Below is a small trained network, with its code and all its weights. Each question gives an input and a class and asks what happens when units are switched off, that is, made to give their printed mean instead of their output.

import numpy as np


def w(rows, s, z=0):
    codes = np.array(rows[::2]) - 128.0
    scale = np.full(codes.shape[1], s)
    scale[-1] = z or s
    return codes * scale


def norm(h):
    return h / np.sqrt((h * h).mean(-1, keepdims=True) + 1e-5)


def f(y):
    return np.maximum(y, 0)


def log_softmax(a):
    a = a - a.max(-1, keepdims=True)
    return a - np.log(np.exp(a).sum(-1, keepdims=True))


def net(x, mask):
    res = np.array(x, float).reshape(1, 3) / 4 @ E
    u = 0
    for l in range(4):
        y = f(norm(res) @ A[l][:, :-1].T + A[l][:, -1])
        res = res + np.where(mask[u : u + 8], y, B[l][:, -1]) @ B[l][:, :-1]
        u += 8
    return log_softmax(norm(res)[-1] @ U[:, :-1].T + U[:, -1])


A, B = {}, {}
E = w([
[107,178,165,245,141],'x0',
[203,49,148,165,148],'x1',
[162,182,168,83,249],'x2',
],0.013)
A[0] = w([
[186,143,124,123,187,77],'L0N0',
[177,1,185,160,234,19],'L0N1',
[111,49,99,49,158,3],'L0N2',
[88,190,174,95,63,46],'L0N3',
[36,160,96,105,172,51],'L0N4',
[173,53,171,163,97,77],'L0N5',
[121,121,140,106,128,39],'L0N6',
[159,180,132,178,110,218],'L0N7',
],0.0092,0.0076)
B[0] = w([
[159,138,97,84,127,167],'L0N0',
[121,117,9,186,157,201],'L0N1',
[168,115,2,52,111,149],'L0N2',
[121,187,90,132,146,150],'L0N3',
[111,138,36,144,136,158],'L0N4',
[191,136,34,151,157,188],'L0N5',
[65,161,127,127,103,128],'L0N6',
[172,119,79,61,107,253],'L0N7',
],0.0088,0.006)
A[1] = w([
[148,144,62,116,168,69],'L1N0',
[160,144,38,116,107,107],'L1N1',
[145,170,139,251,163,101],'L1N2',
[115,182,227,229,112,106],'L1N3',
[53,162,178,89,122,36],'L1N4',
[131,89,181,153,27,29],'L1N5',
[145,133,222,99,191,1],'L1N6',
[162,110,124,104,113,87],'L1N7',
],0.013,0.0056)
B[1] = w([
[116,141,164,149,99,204],'L1N0',
[109,155,179,141,101,254],'L1N1',
[133,97,115,35,109,208],'L1N2',
[150,77,106,5,112,165],'L1N3',
[128,171,98,169,110,144],'L1N4',
[79,97,159,174,96,164],'L1N5',
[91,129,183,193,142,143],'L1N6',
[117,127,150,116,111,151],'L1N7',
],0.016,0.008)
A[2] = w([
[117,176,133,132,215,25],'L2N0',
[162,175,250,172,97,53],'L2N1',
[194,59,160,174,171,18],'L2N2',
[64,84,82,158,87,114],'L2N3',
[92,186,188,129,78,3],'L2N4',
[159,156,194,97,230,27],'L2N5',
[155,126,237,63,80,44],'L2N6',
[203,146,56,168,126,57],'L2N7',
],0.015,0.0038)
B[2] = w([
[121,127,127,173,40,194],'L2N0',
[105,73,120,180,190,180],'L2N1',
[205,248,64,147,118,193],'L2N2',
[170,138,180,141,162,254],'L2N3',
[145,116,90,181,185,224],'L2N4',
[118,79,210,165,14,236],'L2N5',
[108,51,87,119,183,235],'L2N6',
[95,112,105,173,187,194],'L2N7',
],0.014,0.0062)
A[3] = w([
[211,99,99,115,133,100],'L3N0',
[123,119,110,136,160,102],'L3N1',
[147,89,126,41,148,4],'L3N2',
[84,244,103,115,127,61],'L3N3',
[134,134,135,118,143,42],'L3N4',
[138,131,249,150,85,29],'L3N5',
[96,111,180,194,93,39],'L3N6',
[92,127,163,161,59,56],'L3N7',
],0.018,0.0041)
B[3] = w([
[101,202,106,132,130,240],'L3N0',
[94,96,108,155,81,153],'L3N1',
[4,151,129,56,138,208],'L3N2',
[197,176,56,195,113,208],'L3N3',
[159,119,121,116,174,128],'L3N4',
[156,123,217,83,93,244],'L3N5',
[162,78,197,116,125,254],'L3N6',
[198,139,163,70,148,244],'L3N7',
],0.014,0.0077)
U = w([
[212,103,254,114,66,173],'0',
[196,241,16,213,111,171],'1',
[13,121,97,15,131,210],'2',
[65,18,120,242,222,112],'3',
[114,154,147,132,232,1],'4',
],0.018,0.0087)

Each question gives the input, the list of numbers given to net, and the class t.
The units are the neurons (one row each of A and B). Each row of codes is followed by its name. A weight is (code - 128) times the scale printed after its matrix; where a second scale follows, it is the last column's (A, B and U).
mask holds one flag per neuron, layer by layer. A switched-off neuron (its flag False) gives its mean, the last column of its row in B, instead of its output. The means were averaged over made-up inputs and are rounded, as every weight is.
A unit's drop is (log p(t) with every unit on - log p(t) with that unit switched off) / (log p(t) with every unit on - log p(t) with every unit switched off).
The circuit of an input: a set's keep is (log p(t) with only the set's units on - log p(t) with every unit switched off) / (log p(t) with every unit on - log p(t) with every unit switched off). Starting from the 12 units with the biggest drops (on a tie, the unit counted first), units are removed one at a time, each time the one whose removal leaves the highest keep (on an exact tie, the one counted first), for as long as the keep stays at least 0.8.
circuit, biggest first: the units of the circuit, biggest drop first
unit that matters most: the unit with the biggest drop
k most important neurons: the k neurons with the biggest drops, biggest first
k most important neurons of layer l: the k neurons of layer l with the biggest drops, biggest first
drop of u: that unit's drop, to one decimal
input [-5,-6,-6], class 0: 3 most important neurons	[L2N2; L1N2; L2N3]
input [-4,-6,6], class 0: circuit, biggest first	[L2N5; L1N2]
input [0,-7,7], class 0: circuit, biggest first	[L2N5]
input [-2,8,-7], class 1: 2 most important neurons	[L0N5; L2N2]
input [-7,7,-4], class 1: 3 most important neurons	[L1N2; L1N3; L0N5]
input [6,-8,-8], class 0: 3 most important neurons of layer 3	[L3N6; L3N7; L3N0]
input [2,8,-6], class 1: 3 most important neurons	[L0N5; L2N2; L2N5]
input [8,8,4], class 1: 2 most important neurons	[L0N1; L2N2]
input [0,-3,-3], class 3: 4 most important neurons	[L2N4; L1N1; L2N5; L2N2]
input [-3,0,3], class 3: 2 most important neurons	[L2N6; L1N2]
input [-2,5,1], class 1: drop of L2N2	0.1
input [8,3,-6], class 2: drop of L1N3	1.1
input [3,-7,-3], class 1: drop of L3N1	0.0
input [-4,1,-1], class 2: unit that matters most	L0N2
input [-2,6,2], class 1: drop of L2N2	0.1
